(in the rows, 128 means zero)
Facts:
karo: μ 101; θ a
gapur: α plupel; μ 646; θ b
grudul: α flasak; μ 101; θ a
peflenor: μ 101; θ d; δ pladradru
matren: α volos; μ 4; θ c; δ flusustur
loflun: α kelu; μ 101; θ a; δ drasi
zaklik: α grafibren; μ 829; θ b; δ zasik
buklofu: α muklezok; μ 4; θ a; δ lamu
beplin: μ 773; θ a; δ klepluk
laflenek: μ 4; θ e
dragri: μ 646; θ b; δ vetrik
vafen: α vetrik; μ 829; θ a; δ skose
fluklas: μ 101; θ c; δ vome
flusustur: α lamu; μ 101; θ b
skoskor: μ 773; θ b; δ plori
tasor: μ 4; θ c; δ varustol
pizin: α geler; μ 4; θ d; δ zifom
vebis: μ 4; θ c; δ ristak
sagi: α moken; μ 829; θ c; δ skaso
lekla: θ c
tufalo: μ 773; θ a; δ kimus
fligros: μ 773; θ e; δ drakulu
bugun: α konuk; θ d; δ grizel
ninemin: μ 773; θ b
fluge: μ 101; θ b; δ zoga
varustol: α zotron; μ 4; θ a
migo: θ d
flutar: μ 4; θ c
bragir: α vosteski; μ 646; θ b; δ ninemin
takli: α zustofler; μ 4; θ c; δ roplon
zoga: μ 101; θ a
grizel: α klazodruk; μ 4; θ d
nutra: μ 101; θ c; δ nistur
lugrum: μ 4; θ c; δ fabis
vutre: μ 4; θ e; δ flibrek
pesku: μ 773; θ e
sofelom: α greru; θ c
kistes: θ b
brili: α semiklum; μ 646; θ e; δ brilu
fludu: α lunol; μ 4; θ b; δ tiva
skalu: α matren; θ b; δ druflir
patruk: μ 829; θ d; δ pobrigrum
zovon: μ 773; θ a; δ gedrem
datis: μ 829; θ e; δ kapir
zifom: α skalu; μ 829; θ b; δ zotron
nugrivo: α nugeskan; μ 4; θ d; δ flikik
muklezok: α lipa; μ 646; θ e; δ peflenor
brobir: α pleritar; μ 4; θ e; δ fligim
volos: μ 773; θ d; δ vafen
radra: α mudotus; μ 646; θ a; δ beplin
vuskun: α gapur; θ a; δ mudotus
kluka: θ a
pladrul: μ 4; θ e
padri: θ c
mosom: μ 4; θ c; δ begro
nidromis: α flibrek; μ 646; θ d; δ drutu
klefo: θ c; δ bufur
ninuk: θ e; δ nugrivo
zusum: θ e; δ dragri
nistur: μ 4; θ d; δ sagi
vugrim: θ e
lugater: α kimus; μ 646; θ c
buska: μ 101; θ a; δ grafibren
pleritar: α ristak; θ e; δ fefi
skaso: α mosom; μ 773; θ d; δ skoskor
plori: α seme; μ 101; θ d; δ vitru
klodrur: μ 4; θ c
pobrigrum: μ 646; θ c
fefi: α sofelom; μ 773; θ e; δ vutre
drutu: α skose; μ 829; θ d; δ skalu
zitruska: α zusum; μ 101; θ b; δ druple
pluplo: μ 4; θ b; δ migri
zasun: μ 646; θ b; δ saskur
dinu: θ b; δ muklezok
mizo: α ziflis; μ 4; θ a; δ semiklum
druple: α klepluk; μ 646; θ a; δ tevepar
tumo: α bragir; θ b
zestek: μ 646; θ e; δ brobir
zever: α brutrim; μ 4; θ a; δ lufis
zustofler: α padri; μ 4; θ e
fedi: α kapir; θ a
fabis: μ 101; θ c; δ flasak
gedrem: μ 101; θ b; δ loru
vosteski: α rimak; μ 4; θ e; δ tufalo
veplis: α stebredun; θ b; δ fluge
zasik: α buska; μ 773; θ d; δ zovon
fistur: α flusustur; μ 646; θ c
nuto: α plamir; μ 101; θ c; δ fligros
konuk: μ 773; θ a; δ veplis
lufis: μ 829; θ a; δ fiflel
vegetel: α pagiskil; μ 4; θ c
saskur: μ 4; θ a; δ liflim
zenak: α dragri; μ 773; θ b; δ bomavel
leras: α nugrivo; θ b; δ pizin
roplon: α vitru; μ 4; θ b
greru: α datis; μ 4; θ b; δ nuto
druklin: α groflu; μ 4; θ a
ristak: α zaklik; μ 773; θ d; δ geler
brilu: θ a; δ veflu
skudrel: α zoga; μ 646; θ e; δ grulo
fomal: μ 773; θ e; δ klazodruk
toflok: μ 773; θ e; δ loflun
sirik: α radra; μ 4; θ d; δ tasor
fluklum: μ 4; θ a
fiflel: α feflel; μ 4; θ a
skelizan: α vuskun; μ 773; θ d; δ seme
riramo: α totros; μ 4; θ e; δ laflenek
pabos: μ 4; θ b; δ fluklum
totros: α drotri; θ a
ploso: θ a
grafibren: α brili; μ 773; θ e; δ skelizan
flasak: μ 646; θ c; δ sirik
zotron: α trazor; μ 646; θ d; δ vegetel
lamu: μ 101; θ e
flikik: α tetru; μ 4; θ a; δ zusum
flofu: μ 773; θ c; δ flutar
moplo: μ 646; θ a; δ lipa
lunol: α saskur; μ 829; θ a; δ trovos
bomavel: α nistur; μ 646; θ a; δ liko
flibrek: α flikik; θ b; δ klefo
fligim: μ 4; θ e
vitru: α beplin; μ 4; θ e
bigor: α fiflel; μ 4; θ a; δ zopem
semim: α zestek; μ 773; θ a; δ plamir
meki: θ a
pladradru: α zifom; μ 4; θ e; δ situ
grutim: μ 4; θ d; δ flanor
trazor: α mugris; μ 773; θ d
begro: μ 4; θ d
stebredun: θ a
ziflis: α zeni; μ 101; θ a; δ semim
brufes: μ 4; θ d; δ klistir
kimus: α drasi; μ 4; θ a; δ plupel
zose: θ a
liflim: θ c; δ nidromis
seme: μ 773; θ e; δ fludu
nugeskan: μ 4; θ b; δ datis
kapir: α plori; μ 101; θ b; δ flofu
loste: μ 101; θ d
zeni: θ c
gruplugrik: α flanor; μ 4; θ d
tevepar: α zasik; μ 4; θ a; δ skudrel
semiklum: μ 4; θ a; δ moplo
grulo: μ 4; θ b; δ ziflis
ferus: μ 773; θ e; δ zustofler
klazodruk: μ 4; θ a; δ brili
skibruzo: μ 773; θ b; δ nugeskan
plupel: α brilu; μ 4; θ a; δ padri
vetrik: α fligim; μ 4; θ d
drotri: θ c
pastastuk: θ d
skose: α leras; μ 646; θ b; δ trazor
rimak: α mizo; μ 646; θ b; δ volos
plamir: α vafen; μ 646; θ b; δ nomik
gruker: μ 101; θ d; δ pladrul
nomik: μ 4; θ a
ploplek: α tevepar; μ 646; θ b; δ druklin
sokobrur: α skibruzo; μ 4; θ d; δ gruker
groflu: α semim; μ 829; θ a; δ rimak
tetru: α pesku; μ 4; θ c; δ lugrum
zegros: α buklofu; μ 773; θ b; δ lugater
gostos: α sokobrur; θ e
kelu: α zitruska; μ 4; θ a; δ raliflin
klapu: μ 4; θ c; δ feflel
migri: μ 4; θ b; δ matren
bufusik: α peflenor; μ 773; θ a; δ bigor
zopem: α pladradru; μ 4; θ a; δ pabos
lipa: μ 101; θ a; δ truklu
feflel: α fefi; μ 4; θ d; δ riramo
geler: α fistur; μ 4; θ d; δ brufes
raliflin: α varustol; μ 101; θ d; δ gapur
brutrim: μ 4; θ a; δ konuk
drakulu: μ 4; θ e; δ fomal
truklu: μ 646; θ a
trovos: μ 4; θ a; δ fistur
fenam: μ 773; θ d; δ gruplugrik
klepluk: α dinu; θ c; δ vosteski
druflir: θ c; δ totros
mudotus: α nuto; μ 4; θ d; δ bugun
drasi: α vome; μ 4; θ b; δ skibruzo
loru: α roplon; μ 773; θ b; δ kabem
flanor: α loflun; μ 773; θ d; δ klodrur
klistir: α kabem; μ 4; θ a; δ patruk
fitesak: α raliflin; θ c
tiva: μ 4; θ e; δ pesku
situ: α bigor; μ 773; θ d; δ sokobrur
moken: α kluvuk; θ a; δ dinu
pagiskil: α fedi; μ 4; θ c; δ karo
bufur: θ d
liko: μ 4; θ a; δ groflu
vome: α truklu; μ 646; θ c; δ tetru
vaklak: μ 4; θ b; δ takli
kabem: μ 646; θ a; δ vaklak
veflu: θ b
kluvuk: α laflenek; μ 829; θ c; δ brutrim
mugris: θ b; δ fitesak

Known rows:
[128 114 136 140 101 133 130 143 126  97  69 114 125 138 129  68 151 110
 120 108  98 154 151 111 149 125 182] -> patruk
[141 124 130 132 119 122 125 152 124  90  57 127  96 133 125  48 163 109
 130 129  98 162 159 156 143 136 177] -> skalu
[143 128 128 124 124 122 121 146 124  95  62 134  81 109 120  58 165  97
 130 128  98 156 146 184 148 144 186] -> flusustur
[147 113 125 123  83 111 124 135  92 115  86 113  96 109 119 118 146 104
 148 124  71 150 119 173 144 132 205] -> nuto
[199 122 133 111  84 108 136 134  93  95  84 141  58  89 142 115 157  84
 177 145  66 166  86 215 146 123 201] -> mudotus
[186 125 133  85 112 129 158 123  97  96  97 151  67 100 165 103 160 102
 143 116  83 140 127 214 155 167 195] -> saskur
[148 122 116 133 131 106 102 150 131  92  71 130 118 107  95  75 163  88
 124 125  95 156 166 134 132 131 164] -> zegros
[190 122 147 121  93 119 114 124 142  91 136 143 122  95 130 120 147 107
 123 113 103 140 134 113 145 125 161] -> lugater
[184 132 136  94  78 127 146 134 117 101 102 164  82  87 162  80 150  87
 140 132 112 152  94 203 169 169 195] -> vosteski
[187 116 129  97 110 113 146 141 108  87 111 164  79  70 172 101 147 103
 154 129  81 131 123 198 157 167 190] -> druklin
[185 133 146 124 112 119  99 128 154  90 112 137  93 116 105  92 173 107
 118 128 114 159 148 145 126 110 160] -> gapur
[195 129 124  90  86 117 135 137 109  90 110 170  94  71 165  89 137  86
 149 133 107 152 101 190 168 169 191] -> brobir
[191 129 132  94  85 120 138 138 115  91 108 166  87  69 167  83 140  87
 146 131 110 152  93 194 164 168 195] -> riramo
[147 118 120 108  98 126 126 137 109 110  74 125 134 111 118  91 149  75
 121 107 109 157 131 133 150 154 192] -> ninuk
[143 118 118 126 133 115 108 141 126  97  58 122 117 126  89  76 167  88
 117 120  95 159 171 127 127 126 178] -> zaklik
[143 119 129 129 111 127 115 134 123  93  74 115 121 118 111  95 146  98
 114  98  99 152 152 127 149 128 181] -> zasik
[188 115 148 119 105 111 116 129 143  95 139 135 119  97 134 130 157 118
 128 114 102 134 145 122 133 135 160] -> druple
[189 122 129  87 116 123 156 132 101 103 105 159  80  85 159 104 161  91
 149 128  78 127 126 205 157 174 185] -> kelu

Rows:
No name comes twice in this set of rows, the named rows included.
[132 126 142 133  98 144 134 134 123 105  71 104 115 144 123  73 162 107
 111 102 100 157 147 129 154 130 176]  volos
[174 132 164 121  80 146 138 121 139 107 122 124 111 138 138 101 170 110
 116 113 108 150 127 128 149 122 159]  flasak
[148 121 114 119 134 119 113 144 117  96  57 131 102 119 103  71 165  82
 124 123  90 157 162 151 138 137 181]  leras
[ 98 104 126 140  84 122 120 140  95 128 122 112 117 160 116 100 149 150
 129 136  88 132 175 121 133 148 202]  vafen
[144 117 118 136 123 109 111 153 129  82  69 140 102 110 117  59 154 103
 133 132  95 153 159 149 140 141 181]  tumo
[142 115 126 139 123 112 111 153 133  86  66 136  99 106 114  56 157 104
 127 130  99 153 150 150 142 135 189]  veplis
[133 117 135 131  94 152 155 138 110 107  91 117 112 139 142  71 153 105
 127  97  90 162 135 145 150 145 188]  padri
[130 108 140 140 108 129 140 147 122 107  99 103 126 136 142  84 158 128
 125 100  93 147 152 126 139 151 172]  semim
[157 143 115  80  58 132 123 112  74 125 135 167  60 120 127 104 141 112
 137 153 109 139 122 214 168 171 222]  fligim
[124  95 137 135 117 123 130 137 130 111  87 107 128 129 125  94 157 117
 109 102  97 135 151 115 134 148 197]  groflu
[158 109 133 112  98 159 133 127 171 113  41 105 144 164 154  52 136  96
  90  73 123 172 138 115 153 175 171]  datis
[126 109 133 147 101 120 122 148 134  93  73 122 133 115 127  72 147 110
 120 117  99 143 148 103 148 129 182]  drutu
[184 139 131 110 108 133 146 148 118  79  92 168  55 105 160  45 166 102
 156 147  88 166 130 216 155 150 171]  vaklak
[141 127 134 118 101 138 140 131 115 107  71 123  88 119 128  74 158  93
 120 106  93 148 130 176 162 144 194]  peflenor

Now the same objects, written a new way:
Known rows:
[ 75 116  94 130 121 151 124 142 114 128 108 147 122 141 132 121 161 166
 126 133 119 132 113 109  62  99 122 126] -> radra
[100 102 114 111 134 120 133 128 128 121  98 113 108 138 103 139 133 139
 146 105 134 121 119 122  88 162 132 129] -> brili
[111 125 125 126 114 121 128 125 150 124 141 127 123 122 127 125 123 133
 125 137 133 118 140 126 170 120 121 126] -> grutim
[134 137 109 145 128 133 108 140 119 129 141 144 146 109 125 134 142 114
 116 169 133 136 121 112 161 179 119 123] -> zovon
[125 132 114 139 118 116 112 125 151 121 168 132 139 119 127 140 123 119
 110 160 131 133 133 122 211 168 116 119] -> ristak
[116 131 125 130 123 139 126 135 127 135 133 138 147 112 120 118 146 126
 131 143 140 115 121 120 116 140 125 130] -> brutrim
[143 109 168 121 112 123 156 130 123 125 138 143 123 129 156 109 114 136
 117 125 130 124 120 147 132  93 135 128] -> ninuk
[120 115 126 121 131 118 127 128 115 123 125 124 115 132 118 141 125 134
 133 130 131 122 122 129 130 149 129 126] -> pladradru
[156 140 126 134 131 126 138 122  94 140 112 136 122 121 149 125 112 131
 126 143 115 122 141 127 118  54 130 129] -> sagi
[123 127 118 130 129 138 126 137 125 132 109 138 128 116 121 125 142 124
 133 142 133 121 128 116 113 130 125 129] -> tevepar
[ 97 114  91 127 140 122 124 129  96 126 125 123 119 165 145 151 134 154
 114 120  96 157 124 114 114 132 118 121] -> sirik
[146 140 138 132 124 133 141 129  88 147 129 149 140 104 146 113 125 131
 127 159 125 110 132 125 111  59 128 130] -> lunol
[122 130 143 116 144 119 127 125 114 134 141 104 126 140 132 142 123 126
 135 130 119 133 143 136 148 112 120 132] -> plori
[122 130 117 132 127 133 123 129 138 128 126 126 129 125 121 127 134 127
 130 130 132 127 131 123 126 126 127 128] -> klodrur
[127 126 111 135 127 137 126 140 124 127  91 143 107 119 125 127 140 127
 131 145 132 122 133 115 129 113 125 128] -> druklin
[124 125 114 128 135 136 127 138 112 133 104 133 133 122 121 131 141 121
 136 131 132 125 127 115 110 144 126 129] -> fluklum
[149 128 154 126 127 135 153 133 121 133 126 133 140 135 157 107 121 118
 123 106 123 136 128 137 109 103 135 130] -> lekla
[127 123 108 124 150 133 127 137  94 135  98 121 137 131 116 140 140 115
 141 119 125 135 123 110  90 174 127 129] -> nomik

Rows:
No name comes twice in this set of rows, the named rows included.
[140 114 172 115 121 123 159 130 108 131 156 132 151 133 152 113 116 129
 122 112 129 128 111 145 107 127 136 130]  zusum
[122 141 155 127 132 144 126 136 113 143 145 134 143 114 132 120 145 130
 135 158 134 119 129 134 117  92 121 135]  buska
[106 125 131 122 115 120 128 122 152 127 159 121 141 123 125 125 127 131
 126 133 136 115 132 127 159 135 122 126]  nistur
[124 113 123 127 125 119 128 129 122 120 104 133  94 128 121 138 123 139
 130 142 130 122 128 129 142 124 128 125]  riramo
[149 122 153 116 143 138 157 137  91 142 127 128 170 136 150 113 131 108
 131  98 124 140 114 127  73 149 135 132]  brilu
[102 117 108 123 125 141 129 139 137 126  88 132 114 123 108 119 147 131
 144 121 139 111 128 111  93 131 129 130]  moplo
[124 129 141 113 153 118 126 124 104 135 132 101 124 147 131 148 121 122
 139 122 115 138 141 134 139 122 120 131]  gruker
[ 89 127 109 128 122 128 119 126 116 126 152 132 131 148 147 133 133 155
 111 133 113 132 123 122 135 117 119 121]  mudotus
[125 124 111 126 143 135 127 136 107 134 102 127 136 127 118 136 142 117
 140 127 129 131 125 112  95 160 127 129]  plupel
[125 115 124 129 122 119 127 130 127 118 108 135  90 128 121 137 121 141
 127 145 132 120 131 129 151 114 128 125]  brobir

